Rows with their classes:
[  5   2   0   9 -10  25   8  -5  -5 -29  13 -10 -12 -12  -5  -9  29  -4
   3   2  31  -6  40 -13   9 -12  -3] | <57>
[  3  10  13  15  -8  32  -9 -17  -4 -21  17  -9 -17 -19  -8 -32  25 -13
  16   6  23 -18  49 -11   0 -10  10] | <57>
[ 10   7  21   5   4  21  -4  -6  -3 -10   9  -4  -7 -17 -11  -5  25  -6
   8   5  22   2  50 -18   5 -18  10] | <60>
[ -4  11  18  -8  -8  28  -7 -10 -13 -31   9   7 -15  -9  -3 -36  10   0
  15  13  36  -8  38  -2  -2  -7  10] | <60>
[  5   5  93   1  -6  23  14  -9  -9 -37  11 -14 -11 -21 -10 -18  31  -7
   6   4  30  -9  38 -18  18 -18   1] | <57>
[ -3  26  17   1  -2   3 -22 -10 -19 -12  12  38   1 -10 -20  -9   3  -5
  11  -4  54   0 -52  24  -1 -12  19] | <56>
[ 10  11  27   0   6  15  -3 -14 -16   4  19  37 -11  -2 -18   1  32 -17
   7   2  56 -12  25  -5   4  -7  13] | <57>
[-12  23  32  17 -16 -13 -27 -21 -27   6  20  66  -8 -20  -9 -59  16 -32
  18  -7  46 -32 -66 -29 -12  16  23] | <56>
[ 10   3  12  27   2  23  -9  -6  -9 -19  10  -1 -10 -14 -12 -28  20  -7
   2  11  41  -8  37 -20   1 -22  12] | <57>
[ 22   0 -11  26   9  25   0  -6  -2  59   4 -38   9 -19  -5 -21  32  -8
 -17  10  47  -4  12  24  10 -31  -1] | <56>
[  3   3  -1  -1  -7  43  -2  -7 -16 -34  19  -7  -7 -40  -3 -78  41 -23
   8   4  72 -33   6 -47   4 -23  20] | <60>
[ 10   1  -1  -3   9  15  -8  -1   2 -14   8  12  -8 -19  -1 -41  25 -14
   2   0  29 -17  12 -51   4  -1  23] | <60>
[ 13   8 -22 -18   1  16  13  -7   2   2   5  25 -19  -4  -4 -38   7  -9
  -6   6  48 -11  51 -16   4  -9  20] | <56>
[  3  -1 -19   6  -5  10   1  -3 -10 -44   9   2   3  -4  -3 -36  29   0
 -11   2   6 -15  14 -42   8 -12  24] | <60>
[  6   4  17   0   3  -1  -2  -1  -9   5   4  15  -2   1   1  10  10 -13
   7  -1  11 -10  -4  -8  -1   1   5] | <57>
[ 17   0  26  12   1  21   9 -24  -9 -30  23 -20 -13 -15 -11  19  47 -19
   4   2  17 -19  77 -43  16 -17   6] | <57>
[ 10  12   6 -11  -4  22  -2 -20  -6 -26   6  21 -10  -4  -6 -13  16   0
  10  -2  43  -4  27  20   4 -14   6] | <57>
[  4   6  20  10 -23  50  29 -10  -3 -17  15 -29  -5 -16   3 -43  46 -28
   7  15  73 -15  49 -35  13  -3  -5] | <56>
[  7  13  14 -13   8  16   4 -11   8 -19  13  15 -16  -4  -8  -9  -4   9
   9   4  27 -12  35 -17  -4 -17  16] | <57>
[  1   6  11  -2 -16  21 -11  -9  -4 -10   5  -8 -14  -8   0 -52 -18  13
   9   9  -7 -15  41  -3  -9  -6  14] | <57>
[ 10   2  -4  21  -5  30  -5  -4  -9 -35  18 -31  -8 -25  -9 -23  48   4
  -7  12  25 -10  42 -31  12 -22   3] | <60>
[  9   7   1   4  -3  21   2  -8 -13 -18   7 -17  -1 -15 -12 -21  29  -7
   6   2  41   4  17   7  16 -24   1] | <60>
[  4  14  14 -22  -3  26 -12  -7  -8 -23   2  21 -13   4  -4 -38 -29  13
  10  -3  23  -5  22  20 -11  -8   8] | <57>

Rows, each with its class:
[  2  -4   2  14  -3  11 -12  -5  20 -10  -5 -26   1  -6  -7 -22   3  -7
 -20  -3  -9  -8   3   7 -14  -5  -3] | P
[  3  16 -16   9 -13 -15  -3 -11  -2  -6  -4 -22  -3  -2 -12 -13   5  -9
 -35  -2 -17  -9  -5   8 -10  -2  21] | P
[ -4 -10  58  -3  16  22  -4  13  24  12  -1   2   8  -6 -13 -12   4   3
  11   1 -28  -1 -13  -2   0  -7 -12] | Z
[  5   3   7  27  33  22 -10   1  55   6   7 -12   8  -7 -10 -20  13   7
  90  -6  -2 -16  -3  -7  37  -5 -11] | J
[  8  19 -19   8   3 -13  -1  -9   4 -15   8 -11   2  -8 -36 -27  -9  -1
  51  -4 -18  -2  -8 -10   2  -3  25] | P
[  5  17  18   9  -6  -2  -6  -5  22  -3  -2 -16   4   1 -19 -35  -5  -9
  -9  -2  -8  -7  -3  -1  -1  -7  33] | P
